Here is a tiny trained network, its code and every weight. The questions are about switching its units off for an input and a class, where a switched-off unit gives its printed mean instead of its output.

import numpy as np


def w(rows, s, z=0):
    codes = np.array(rows[::2]) - 128.0
    scale = np.full(codes.shape[1], s)
    scale[-1] = z or s
    return codes * scale


def f(y):
    return np.maximum(y, 0)


def log_softmax(a):
    a = a - a.max(-1, keepdims=True)
    return a - np.log(np.exp(a).sum(-1, keepdims=True))


def net(x, mask):
    res = np.array(x, float).reshape(1, 5) / 4 @ E
    y = f(res @ A[0][:, :-1].T + A[0][:, -1])
    res = res + np.where(mask, y, B[0][:, -1]) @ B[0][:, :-1]
    return log_softmax(res[-1] @ U[:, :-1].T + U[:, -1])


A, B = {}, {}
E = w([
[127,128,128,132,127],'x0',
[147,88,9,236,112],'x1',
[235,175,92,127,104],'x2',
[126,89,108,67,64],'x3',
[125,133,128,130,130],'x4',
],0.011)
A[0] = w([
[108,182,224,136,193,192],'N0',
[40,140,182,81,105,54],'N1',
[8,144,170,156,5,254],'N2',
[196,132,196,77,112,234],'N3',
[24,51,103,180,134,50],'N4',
[161,180,178,78,251,250],'N5',
],0.011,0.0052)
B[0] = w([
[185,137,214,108,151,234],'N0',
[101,152,137,91,166,205],'N1',
[92,4,176,46,200,229],'N2',
[133,125,148,103,15,233],'N3',
[238,76,154,144,183,204],'N4',
[167,206,187,131,80,251],'N5',
],0.011)
U = w([
[93,159,195,100,120,216],'0',
[174,184,164,154,64,58],'1',
[43,123,169,57,109,85],'2',
[116,143,119,46,6,3],'3',
[149,112,130,199,179,199],'4',
[177,201,72,207,116,165],'5',
[159,61,96,100,119,94],'6',
[142,111,48,142,38,207],'7',
],0.011,0.0052)

Each question gives the input, the list of numbers given to net, and the class t.
The units are the neurons (one row each of A and B). Each row of codes is followed by its name. A weight is (code - 128) times the scale printed after its matrix; where a second scale follows, it is the last column's (A, B and U).
mask holds one flag per neuron, in row order. A switched-off neuron (its flag False) gives its mean, the last column of its row in B, instead of its output. The means were averaged over made-up inputs and are rounded, as every weight is.
A unit's drop is (log p(t) with every unit on - log p(t) with that unit switched off) / (log p(t) with every unit on - log p(t) with every unit switched off).
The circuit of an input: a set's keep is (log p(t) with only the set's units on - log p(t) with every unit switched off) / (log p(t) with every unit on - log p(t) with every unit switched off). Starting from all 6 units, units are removed one at a time, each time the one whose removal leaves the highest keep (on an exact tie, the one counted first), for as long as the keep stays at least 0.8.
circuit, biggest first: the units of the circuit, biggest drop first
top k neurons: the k neurons with the biggest drops, biggest first
drop of u: that unit's drop, to one decimal
input [-4,-2,1,-3,7], class 1: top 3 neurons => (N2, N5, N1)
input [-5,7,1,-5,-3], class 5: top 2 neurons => (N2, N0)
input [-2,-2,3,-8,0], class 1: circuit, biggest first => (N2, N5)
input [6,4,2,3,5], class 7: circuit, biggest first => (N0, N2, N5)
input [2,1,-8,-1,1], class 4: circuit, biggest first => (N4)
input [-6,3,-3,0,-4], class 4: top 2 neurons => (N3, N4)
input [4,2,3,0,0], class 5: circuit, biggest first => (N2, N3)
input [-6,2,8,5,-2], class 7: circuit, biggest first => (N5, N0, N2)
input [-4,1,7,3,-8], class 7: top 2 neurons => (N5, N0)
input [-2,3,1,1,-2], class 7: top 2 neurons => (N0, N2)
input [5,-2,2,1,4], class 3: top 3 neurons => (N4, N3, N0)
input [-2,-8,1,7,-6], class 3: top 2 neurons => (N3, N5)
input [-7,3,-1,0,-6], class 4: top 3 neurons => (N3, N5, N2)
input [7,4,-6,7,-1], class 6: circuit, biggest first => (N4)
input [-7,2,8,-3,4], class 5: circuit, biggest first => (N2, N0)
input [5,1,5,4,-1], class 7: circuit, biggest first => (N5, N0, N2)
input [5,5,5,2,7], class 7: top 2 neurons => (N5, N0)
input [3,-7,8,0,6], class 1: top 3 neurons => (N5, N2, N0)
input [-2,2,4,-5,-7], class 5: top 3 neurons => (N2, N3, N0)
input [5,7,3,-1,-6], class 5: circuit, biggest first => (N2)
input [-3,-3,7,2,-7], class 3: top 3 neurons => (N3, N4, N0)
input [7,1,-5,6,2], class 6: circuit, biggest first => (N4, N5)
input [-3,4,-8,4,-2], class 6: top 2 neurons => (N4, N2)
input [2,5,-8,8,8], class 6: top 2 neurons => (N4, N2)
input [-2,-7,4,5,5], class 3: drop of N3 => 0.8
input [0,1,-6,7,4], class 6: drop of N3 => 0.1
input [-6,1,-8,5,-6], class 6: circuit, biggest first => (N4)
